Below are the code and all the weights of a small trained network. Each question names an input and a class and asks about switching units off, where a switched-off unit gives its printed mean instead of its output.

import numpy as np


def w(rows, s, z=0):
    codes = np.array(rows[::2]) - 128.0
    scale = np.full(codes.shape[1], s)
    scale[-1] = z or s
    return codes * scale


def norm(h):
    return h / np.sqrt((h * h).mean(-1, keepdims=True) + 1e-5)


def f(y):
    return np.maximum(y, 0)


def log_softmax(a):
    a = a - a.max(-1, keepdims=True)
    return a - np.log(np.exp(a).sum(-1, keepdims=True))


def net(x, mask):
    res = np.array(x, float).reshape(1, 5) / 4 @ E
    u = 0
    for l in range(2):
        y = f(norm(res) @ A[l][:, :-1].T + A[l][:, -1])
        res = res + np.where(mask[u : u + 8], y, B[l][:, -1]) @ B[l][:, :-1]
        u += 8
    return log_softmax(norm(res)[-1] @ U[:, :-1].T + U[:, -1])


A, B = {}, {}
E = w([
[128,125,128,124,127,133,128,128,128,128,128,129],'x0',
[127,111,217,95,182,187,207,134,119,137,7,106],'x1',
[126,127,128,130,129,126,128,128,128,127,127,129],'x2',
[125,154,129,125,126,136,183,106,85,8,152,119],'x3',
[105,146,92,133,104,135,84,2,23,158,96,145],'x4',
],0.0046)
A[0] = w([
[119,121,148,121,136,136,177,203,190,111,100,131,79],'0.n0',
[122,127,122,137,129,112,87,185,194,227,153,127,120],'0.n1',
[129,134,93,130,113,122,66,86,102,143,203,141,52],'0.n2',
[112,122,113,123,110,126,85,90,110,126,187,136,107],'0.n3',
[147,134,106,131,123,130,89,166,166,132,197,121,42],'0.n4',
[139,124,116,140,137,122,127,78,96,123,61,135,31],'0.n5',
[133,122,147,133,137,111,103,114,149,255,93,132,250],'0.n6',
[136,127,112,147,129,83,112,184,192,77,245,129,171],'0.n7',
],0.0095,0.0017)
B[0] = w([
[171,136,68,190,142,38,76,124,155,83,192,133,210],'0.n0',
[153,11,173,140,183,82,172,54,135,203,46,215,216],'0.n1',
[185,103,132,186,171,84,135,168,206,93,156,160,209],'0.n2',
[149,126,115,136,163,74,131,169,150,92,121,89,188],'0.n3',
[99,83,151,126,114,120,130,12,66,182,105,176,191],'0.n4',
[106,103,151,95,105,184,177,117,74,132,117,142,181],'0.n5',
[81,179,81,89,78,204,24,230,154,174,177,73,222],'0.n6',
[63,190,123,48,71,254,131,170,75,132,109,79,250],'0.n7',
],0.0065,0.011)
A[1] = w([
[178,169,155,186,153,25,138,98,196,105,160,104,65],'1.n0',
[187,113,79,196,162,57,54,207,219,168,156,137,5],'1.n1',
[159,92,102,155,159,34,81,123,208,192,110,166,18],'1.n2',
[98,89,164,88,116,93,130,55,163,254,67,166,11],'1.n3',
[106,125,184,113,101,119,201,11,77,157,91,163,17],'1.n4',
[125,143,109,136,124,125,78,166,172,116,180,105,95],'1.n5',
[124,156,179,119,130,136,90,120,167,246,91,102,73],'1.n6',
[186,183,108,186,155,22,159,151,176,7,185,94,65],'1.n7',
],0.0084,0.0011)
B[1] = w([
[94,156,38,102,84,211,106,211,108,67,171,146,185],'1.n0',
[148,207,242,115,159,92,165,79,128,117,82,5,251],'1.n1',
[102,201,176,79,118,166,115,131,133,164,86,51,212],'1.n2',
[177,74,70,205,160,109,139,150,107,52,161,186,205],'1.n3',
[162,167,159,150,161,51,87,152,222,161,130,74,182],'1.n4',
[153,121,145,150,163,128,139,102,115,156,57,137,186],'1.n5',
[110,146,90,121,84,99,196,93,109,21,196,176,195],'1.n6',
[124,6,90,155,121,106,128,97,127,180,154,254,239],'1.n7',
],0.0075,0.012)
U = w([
[160,1,90,180,139,84,157,105,125,117,163,254,90],'0',
[167,198,235,129,165,80,138,101,159,152,74,16,254],'1',
[67,178,78,68,38,239,107,185,80,134,158,111,29],'2',
],0.0069,9.8e-05)

Each question gives the input, the list of numbers given to net, and the class t.
The units are the neurons (one row each of A and B). Each row of codes is followed by its name. A weight is (code - 128) times the scale printed after its matrix; where a second scale follows, it is the last column's (A, B and U).
mask holds one flag per neuron, layer by layer. A switched-off neuron (its flag False) gives its mean, the last column of its row in B, instead of its output. The means were averaged over made-up inputs and are rounded, as every weight is.
A unit's drop is (log p(t) with every unit on - log p(t) with that unit switched off) / (log p(t) with every unit on - log p(t) with every unit switched off).
The circuit of an input: a set's keep is (log p(t) with only the set's units on - log p(t) with every unit switched off) / (log p(t) with every unit on - log p(t) with every unit switched off). Starting from the 12 units with the biggest drops (on a tie, the unit counted first), units are removed one at a time, each time the one whose removal leaves the highest keep (on an exact tie, the one counted first), for as long as the keep stays at least 0.8.
circuit, biggest first: the units of the circuit, biggest drop first
most important unit: the unit with the biggest drop
k most important neurons: the k neurons with the biggest drops, biggest first
top k neurons in layer l: the k neurons of layer l with the biggest drops, biggest first
drop of u: that unit's drop, to one decimal
input [6,-1,2,6,-4], class 2: circuit, biggest first	[0.n7]
input [3,0,-8,6,-8], class 2: top 2 neurons in layer 1	[1.n3, 1.n1]
input [-5,-1,3,4,-7], class 2: 2 most important neurons	[0.n7, 1.n1]
input [7,-8,3,-7,1], class 1: top 3 neurons in layer 0	[0.n2, 0.n3, 0.n5]
input [-2,5,1,2,0], class 0: top 4 neurons in layer 0	[0.n7, 0.n0, 0.n4, 0.n1]
input [-3,4,0,7,-1], class 0: 2 most important neurons	[0.n7, 1.n7]
input [1,-1,0,-7,7], class 1: 3 most important neurons	[0.n7, 0.n2, 1.n1]
input [-2,-8,-6,7,-2], class 2: 2 most important neurons	[0.n7, 1.n1]
input [1,0,-8,-3,-1], class 0: 4 most important neurons	[0.n1, 1.n3, 0.n2, 1.n6]
input [-1,-7,5,-1,8], class 1: top 2 neurons in layer 1	[1.n1, 1.n2]
input [-8,0,8,7,-3], class 2: 3 most important neurons	[0.n7, 0.n2, 1.n1]
input [6,7,4,0,4], class 2: 4 most important neurons	[0.n1, 1.n1, 0.n4, 1.n7]
input [-2,-2,7,-8,1], class 1: top 3 neurons in layer 0	[0.n7, 0.n6, 0.n5]
input [-5,-8,-5,-1,8], class 1: 2 most important neurons	[1.n1, 1.n2]
input [6,4,2,-6,5], class 2: circuit, biggest first	[0.n6]
input [-8,-7,3,7,0], class 2: top 3 neurons in layer 0	[0.n7, 0.n0, 0.n4]
input [1,7,-8,3,-3], class 0: 2 most important neurons	[1.n7, 0.n6]
input [7,6,2,1,-1], class 0: top 4 neurons in layer 0	[0.n1, 0.n7, 0.n6, 0.n0]
input [6,3,4,-4,1], class 2: top 2 neurons in layer 0	[0.n6, 0.n2]
input [2,8,7,6,-3], class 0: most important unit	1.n7
input [-1,7,-2,3,-1], class 0: 3 most important neurons	[0.n7, 0.n0, 1.n7]
input [-6,6,0,-4,1], class 2: top 2 neurons in layer 0	[0.n2, 0.n6]
input [-1,1,4,4,-3], class 0: 2 most important neurons	[0.n0, 0.n6]
input [-6,0,6,-5,-6], class 0: top 4 neurons in layer 0	[0.n1, 0.n4, 0.n2, 0.n7]
input [4,4,1,-2,4], class 2: 2 most important neurons	[0.n1, 0.n6]
input [4,-8,-4,-4,8], class 1: drop of 1.n1	0.3
input [4,-6,-3,-5,7], class 1: drop of 1.n1	0.1
input [0,6,2,7,-7], class 0: most important neuron	[1.n7]
input [-5,-1,8,-1,6], class 1: 2 most important neurons	[0.n7, 1.n1]
